Here is a tiny trained network, its code and every weight. The questions are about switching its units off for an input and a target symbol, where a switched-off unit gives its printed mean instead of its output.

import numpy as np


def w(rows, s, z=0):
    codes = np.array(rows[::2]) - 128.0
    scale = np.full(codes.shape[1], s)
    scale[-1] = z or s
    return codes * scale


def norm(h):
    return h / np.sqrt((h * h).mean(-1, keepdims=True) + 1e-5)


def f(y):
    return np.maximum(y, 0)


def softmax(a):
    e = np.exp(a - a.max(-1, keepdims=True))
    return e / e.sum(-1, keepdims=True)


def log_softmax(a):
    a = a - a.max(-1, keepdims=True)
    return a - np.log(np.exp(a).sum(-1, keepdims=True))


def net(x, mask):
    ids = ['ΓΣΨβζθλμτφω'.index(c) for c in x.split()]
    T = len(ids)
    res = E[ids] + P[:T]
    u = 0
    for l in range(2):
        r = norm(res)
        for j in range(2):
            rows = slice(2 * j, 2 * j + 2)
            q, k, v = (r @ M[l][rows].T for M in (Q, K, V))
            z = softmax(np.where(np.tri(T) > 0, q @ k.T / 2**0.5, -1e9)) @ v
            o = O[l][rows]
            res = res + np.where(mask[u + j], z, o[:, -1]) @ o[:, :-1]
        u += 2
        y = f(norm(res) @ A[l][:, :-1].T + A[l][:, -1])
        res = res + np.where(mask[u : u + 4], y, B[l][:, -1]) @ B[l][:, :-1]
        u += 4
    return log_softmax(norm(res)[-1] @ U[:, :-1].T + U[:, -1])


Q, K, V, O, A, B = {}, {}, {}, {}, {}, {}
E = w([
[158,102,152,136],'Γ',
[158,74,175,158],'Σ',
[108,206,76,121],'Ψ',
[161,133,146,34],'β',
[1,203,184,147],'ζ',
[147,136,178,240],'θ',
[102,42,51,148],'λ',
[132,149,76,135],'μ',
[164,111,139,143],'τ',
[60,120,134,90],'φ',
[153,142,181,219],'ω',
],0.016)
P = w([
[129,244,2,183],'0',
[127,235,4,173],'1',
[127,221,15,169],'2',
[140,203,24,166],'3',
[137,189,36,169],'4',
[148,180,46,165],'5',
[112,127,128,140],'6',
[121,93,139,134],'7',
[120,90,132,131],'8',
[127,95,129,135],'9',
[132,79,133,134],'10',
[132,57,143,133],'11',
[123,76,136,136],'12',
],0.004)
Q[0] = w([
[254,4,211,100],'0.h1',
[32,168,132,140],'0.h1',
[109,202,171,115],'0.h2',
[173,241,143,211],'0.h2',
],0.0075)
K[0] = w([
[146,47,104,158],'0.h1',
[8,230,198,201],'0.h1',
[176,209,129,166],'0.h2',
[124,143,111,179],'0.h2',
],0.011)
V[0] = w([
[52,253,219,170],'0.h1',
[104,122,11,157],'0.h1',
[129,112,153,206],'0.h2',
[70,10,9,220],'0.h2',
],0.0051)
O[0] = w([
[242,75,202,202,207],'0.h1',
[126,165,20,138,237],'0.h1',
[127,181,135,171,147],'0.h2',
[2,26,35,186,251],'0.h2',
],0.0054,0.0021)
A[0] = w([
[156,106,64,87,22],'0.n1',
[94,182,211,2,2],'0.n2',
[111,179,57,166,125],'0.n3',
[100,182,159,29,84],'0.n4',
],0.0065,0.00062)
B[0] = w([
[142,72,194,189,181],'0.n1',
[254,124,77,128,178],'0.n2',
[132,187,181,15,255],'0.n3',
[88,88,95,58,164],'0.n4',
],0.0069,0.0036)
Q[1] = w([
[98,177,141,128],'1.h1',
[189,107,124,190],'1.h1',
[147,146,68,200],'1.h2',
[116,153,193,1],'1.h2',
],0.0077)
K[1] = w([
[180,86,143,102],'1.h1',
[133,156,250,188],'1.h1',
[121,76,2,98],'1.h2',
[49,111,192,97],'1.h2',
],0.0079)
V[1] = w([
[253,24,138,137],'1.h1',
[117,136,22,136],'1.h1',
[153,161,149,201],'1.h2',
[240,8,128,62],'1.h2',
],0.0034)
O[1] = w([
[167,84,2,125,2],'1.h1',
[142,160,39,130,190],'1.h1',
[84,84,194,153,108],'1.h2',
[88,174,151,57,21],'1.h2',
],0.0093,0.0018)
A[1] = w([
[90,148,71,157,113],'1.n1',
[148,71,158,191,64],'1.n2',
[210,120,159,236,30],'1.n3',
[136,143,2,112,2],'1.n4',
],0.0081,0.0028)
B[1] = w([
[198,1,125,148,222],'1.n1',
[199,173,133,94,251],'1.n2',
[209,83,236,130,241],'1.n3',
[135,79,191,152,243],'1.n4',
],0.0061,0.0026)
U = w([
[112,198,193,74,96],'Γ',
[35,199,185,224,71],'Σ',
[166,156,70,210,89],'Ψ',
[125,155,122,167,36],'β',
[168,229,101,171,201],'ζ',
[155,87,214,101,109],'θ',
[81,45,70,183,254],'λ',
[2,160,159,86,159],'μ',
[134,156,125,173,40],'τ',
[163,128,140,172,63],'φ',
[204,105,129,14,159],'ω',
],0.009,0.0043)

Each question gives the input, a string of symbols that net reads in full, and the target symbol t.
The units are the heads (2 rows each of Q, K, V and O) and the neurons (one row each of A and B). Each row of codes is followed by its name. A weight is (code - 128) times the scale printed after its matrix; where a second scale follows, it is the last column's (O, A, B and U).
mask holds one flag per unit, layer by layer, with each layer's heads first. A switched-off unit (its flag False) gives its mean, the last column of its rows in O or B, instead of its output. The means were averaged over made-up inputs and are rounded, as every weight is.
A unit's drop is (log p(t) with every unit on - log p(t) with that unit switched off) / (log p(t) with every unit on - log p(t) with every unit switched off).
The circuit of an input: a set's keep is (log p(t) with only the set's units on - log p(t) with every unit switched off) / (log p(t) with every unit on - log p(t) with every unit switched off). Starting from all 12 units, units are removed one at a time, each time the one whose removal leaves the highest keep (on an exact tie, the one counted first), for as long as the keep stays at least 0.8.
circuit, biggest first: the units of the circuit, biggest drop first
k most important neurons: the k neurons with the biggest drops, biggest first
k most important neurons of layer l: the k neurons of layer l with the biggest drops, biggest first
drop when u is switched off: that unit's drop, to one decimal
input φ λ Γ, target λ: circuit, biggest first : 0.h2, 0.h1
input ζ λ Ψ Ψ μ φ Γ Γ, target λ: 2 most important neurons : 1.n3, 0.n3
input τ φ τ Γ Σ β μ β θ Ψ μ, target ω: circuit, biggest first : 0.n3
input λ φ λ Γ ω Ψ β φ, target ω: circuit, biggest first : 0.h2, 0.n2
input Σ λ φ, target λ: circuit, biggest first : 0.h2, 1.n1
input φ Γ Γ ζ Ψ Γ θ φ θ Σ λ λ τ, target λ: circuit, biggest first : 0.h1, 0.h2
input β Ψ μ φ Γ Γ β τ, target ω: circuit, biggest first : 0.h1, 1.h2
input Σ λ τ, target λ: circuit, biggest first : 0.h2, 0.h1
input ζ φ θ φ φ, target θ: 2 most important neurons : 1.n2, 0.n3
input β τ τ Γ φ Σ Γ, target ω: 2 most important neurons of layer 0 : 0.n3, 0.n1
input ζ λ Ψ ζ Ψ β Γ φ λ Ψ Σ, target λ: 2 most important neurons of layer 1 : 1.n3, 1.n4
input φ Γ φ β Γ φ, target ω: drop when 0.n2 is switched off : 0.7
input φ λ φ Γ ω θ λ μ, target λ: drop when 0.h2 is switched off : 1.0
input φ φ β Γ Σ ω Σ ω φ μ, target ω: drop when 0.n4 is switched off : 0.0
input φ ω τ λ φ Σ μ φ, target λ: most important neuron of layer 0 : 0.n3
